Below are the code and all the weights of a small trained network. Each question names an input and a class and asks about switching units off, where a switched-off unit gives its printed mean instead of its output.

import numpy as np


def w(rows, s, z=0):
    codes = np.array(rows[::2]) - 128.0
    scale = np.full(codes.shape[1], s)
    scale[-1] = z or s
    return codes * scale


def norm(h):
    return h / np.sqrt((h * h).mean(-1, keepdims=True) + 1e-5)


def f(y):
    return y / 2 * (1 + np.tanh(0.7978845608 * (y + 0.044715 * y**3)))


def log_softmax(a):
    a = a - a.max(-1, keepdims=True)
    return a - np.log(np.exp(a).sum(-1, keepdims=True))


def net(x, mask):
    res = np.array(x, float).reshape(1, 8) / 4 @ E
    u = 0
    for l in range(2):
        y = f(norm(res) @ A[l][:, :-1].T + A[l][:, -1])
        res = res + np.where(mask[u : u + 12], y, B[l][:, -1]) @ B[l][:, :-1]
        u += 12
    return log_softmax(norm(res)[-1] @ U[:, :-1].T + U[:, -1])


A, B = {}, {}
E = w([
[127,131,128,127,129,127],'x0',
[128,133,128,126,129,129],'x1',
[61,157,185,236,55,182],'x2',
[65,69,119,83,4,40],'x3',
[67,96,42,180,152,113],'x4',
[127,131,127,127,129,127],'x5',
[125,128,128,127,133,127],'x6',
[126,130,128,127,127,125],'x7',
],0.002)
A[0] = w([
[201,137,177,152,188,170,100],'0.n0',
[73,134,108,79,130,141,60],'0.n1',
[123,181,176,215,148,246,64],'0.n2',
[151,56,25,101,185,84,9],'0.n3',
[183,134,147,65,91,103,218],'0.n4',
[143,192,182,167,111,170,81],'0.n5',
[130,151,136,149,95,93,3],'0.n6',
[139,154,106,107,145,90,173],'0.n7',
[3,166,151,125,26,192,11],'0.n8',
[213,122,97,141,232,150,148],'0.n9',
[112,53,55,129,153,107,105],'0.n10',
[128,99,72,204,140,153,121],'0.n11',
],0.0047,0.0023)
B[0] = w([
[152,129,149,172,18,94,194],'0.n0',
[146,81,92,103,106,85,107],'0.n1',
[25,159,119,60,97,152,254],'0.n2',
[121,153,118,165,17,80,186],'0.n3',
[100,76,134,78,181,219,207],'0.n4',
[130,141,173,145,9,164,173],'0.n5',
[166,135,122,171,166,114,94],'0.n6',
[140,45,164,102,80,163,159],'0.n7',
[255,88,161,196,203,89,209],'0.n8',
[166,69,182,240,153,79,248],'0.n9',
[46,162,102,123,25,105,170],'0.n10',
[74,103,102,116,229,116,168],'0.n11',
],0.0037,0.0026)
A[1] = w([
[105,92,25,203,137,27,136],'1.n0',
[132,90,181,166,70,118,162],'1.n1',
[65,184,138,78,89,179,62],'1.n2',
[90,89,77,24,191,161,94],'1.n3',
[154,163,156,225,167,159,145],'1.n4',
[166,179,175,47,108,178,146],'1.n5',
[83,162,36,75,108,135,137],'1.n6',
[72,236,61,101,50,75,3],'1.n7',
[237,79,173,94,69,99,119],'1.n8',
[1,219,39,112,245,191,8],'1.n9',
[36,125,46,190,71,75,127],'1.n10',
[113,108,47,19,98,121,140],'1.n11',
],0.0053,0.003)
B[1] = w([
[66,239,71,208,132,30,255],'1.n0',
[161,92,124,119,221,155,224],'1.n1',
[57,180,130,139,90,126,144],'1.n2',
[63,79,156,5,43,126,135],'1.n3',
[118,130,76,36,77,96,221],'1.n4',
[111,113,75,185,100,44,176],'1.n5',
[192,138,176,89,106,178,148],'1.n6',
[235,120,147,97,34,118,137],'1.n7',
[158,74,164,157,221,216,219],'1.n8',
[60,126,79,2,215,219,160],'1.n9',
[234,137,110,118,180,109,245],'1.n10',
[146,148,139,68,43,141,172],'1.n11',
],0.0049,0.0034)
U = w([
[215,25,201,206,225,205,251],'0',
[148,224,2,229,217,11,213],'1',
[120,29,193,12,31,193,21],'2',
[223,210,31,68,23,22,36],'3',
[29,205,212,237,26,230,63],'4',
[7,240,19,74,224,212,46],'5',
],0.0067,0.0026)

Each question gives the input, the list of numbers given to net, and the class t.
The units are the neurons (one row each of A and B). Each row of codes is followed by its name. A weight is (code - 128) times the scale printed after its matrix; where a second scale follows, it is the last column's (A, B and U).
mask holds one flag per neuron, layer by layer. A switched-off neuron (its flag False) gives its mean, the last column of its row in B, instead of its output. The means were averaged over made-up inputs and are rounded, as every weight is.
A unit's drop is (log p(t) with every unit on - log p(t) with that unit switched off) / (log p(t) with every unit on - log p(t) with every unit switched off).
The circuit of an input: a set's keep is (log p(t) with only the set's units on - log p(t) with every unit switched off) / (log p(t) with every unit on - log p(t) with every unit switched off). Starting from the 12 units with the biggest drops (on a tie, the unit counted first), units are removed one at a time, each time the one whose removal leaves the highest keep (on an exact tie, the one counted first), for as long as the keep stays at least 0.8.
circuit, biggest first: the units of the circuit, biggest drop first
top k neurons: the k neurons with the biggest drops, biggest first
k most important neurons of layer l: the k neurons of layer l with the biggest drops, biggest first
input [-3,-6,-7,5,0,0,-7,-3], class 2: circuit, biggest first	0.n4, 1.n3
input [3,7,3,-3,1,0,-1,1], class 5: circuit, biggest first	0.n2
input [7,-2,-6,1,6,2,0,4], class 3: 2 most important neurons of layer 1	1.n7, 1.n11
input [2,-1,0,4,-6,-3,-5,1], class 2: top 2 neurons	0.n4, 0.n9
input [1,-1,-3,1,-2,2,5,-7], class 2: circuit, biggest first	0.n4, 1.n3
input [-8,-5,-7,1,7,-6,-8,6], class 3: circuit, biggest first	0.n10, 1.n6
input [-3,4,2,8,1,5,-7,7], class 1: circuit, biggest first	1.n0, 0.n8, 0.n5
input [6,3,0,8,-1,6,8,-6], class 2: top 2 neurons	0.n9, 0.n0
input [5,2,0,1,1,8,-3,-1], class 3: circuit, biggest first	0.n10, 1.n7
input [8,4,-7,1,-8,-2,-6,1], class 2: circuit, biggest first	0.n4, 1.n3
input [5,-8,1,-3,4,-7,0,0], class 5: top 4 neurons	1.n9, 0.n11, 0.n2, 0.n8
input [7,3,-8,2,-8,4,7,5], class 2: 2 most important neurons of layer 0	0.n4, 0.n8
input [-6,-7,6,0,1,-3,3,1], class 5: top 3 neurons	0.n2, 0.n9, 0.n0
input [5,-3,1,-5,-7,5,-1,5], class 4: circuit, biggest first	1.n10, 0.n5
input [-8,-2,4,2,0,6,-2,2], class 0: circuit, biggest first	0.n8
input [-1,2,6,7,1,-5,-4,-1], class 1: 2 most important neurons of layer 0	0.n7, 0.n5
input [-6,6,6,-6,1,5,-6,3], class 5: top 2 neurons	0.n2, 1.n9
input [8,6,2,-3,-7,-5,-8,-1], class 4: top 2 neurons	0.n2, 0.n8
input [6,-5,3,6,1,5,-6,8], class 1: 3 most important neurons of layer 0	0.n5, 0.n7, 0.n0
input [2,-8,5,-4,2,8,5,-5], class 5: most important neuron of layer 0	0.n11
input [-8,3,3,8,2,8,-6,-2], class 1: top 2 neurons	1.n0, 0.n8
input [-6,6,2,8,4,-5,3,0], class 1: top 2 neurons	0.n8, 0.n2
input [4,-1,-6,2,-4,-5,0,2], class 2: 2 most important neurons of layer 0	0.n4, 0.n8
input [-8,-6,-6,3,0,0,-5,-2], class 2: 2 most important neurons of layer 0	0.n4, 0.n7
input [-3,3,1,-6,-4,5,5,7], class 4: top 3 neurons	0.n2, 0.n8, 1.n10
input [1,-2,-1,1,7,8,0,-1], class 3: 3 most important neurons of layer 0	0.n10, 0.n9, 0.n8
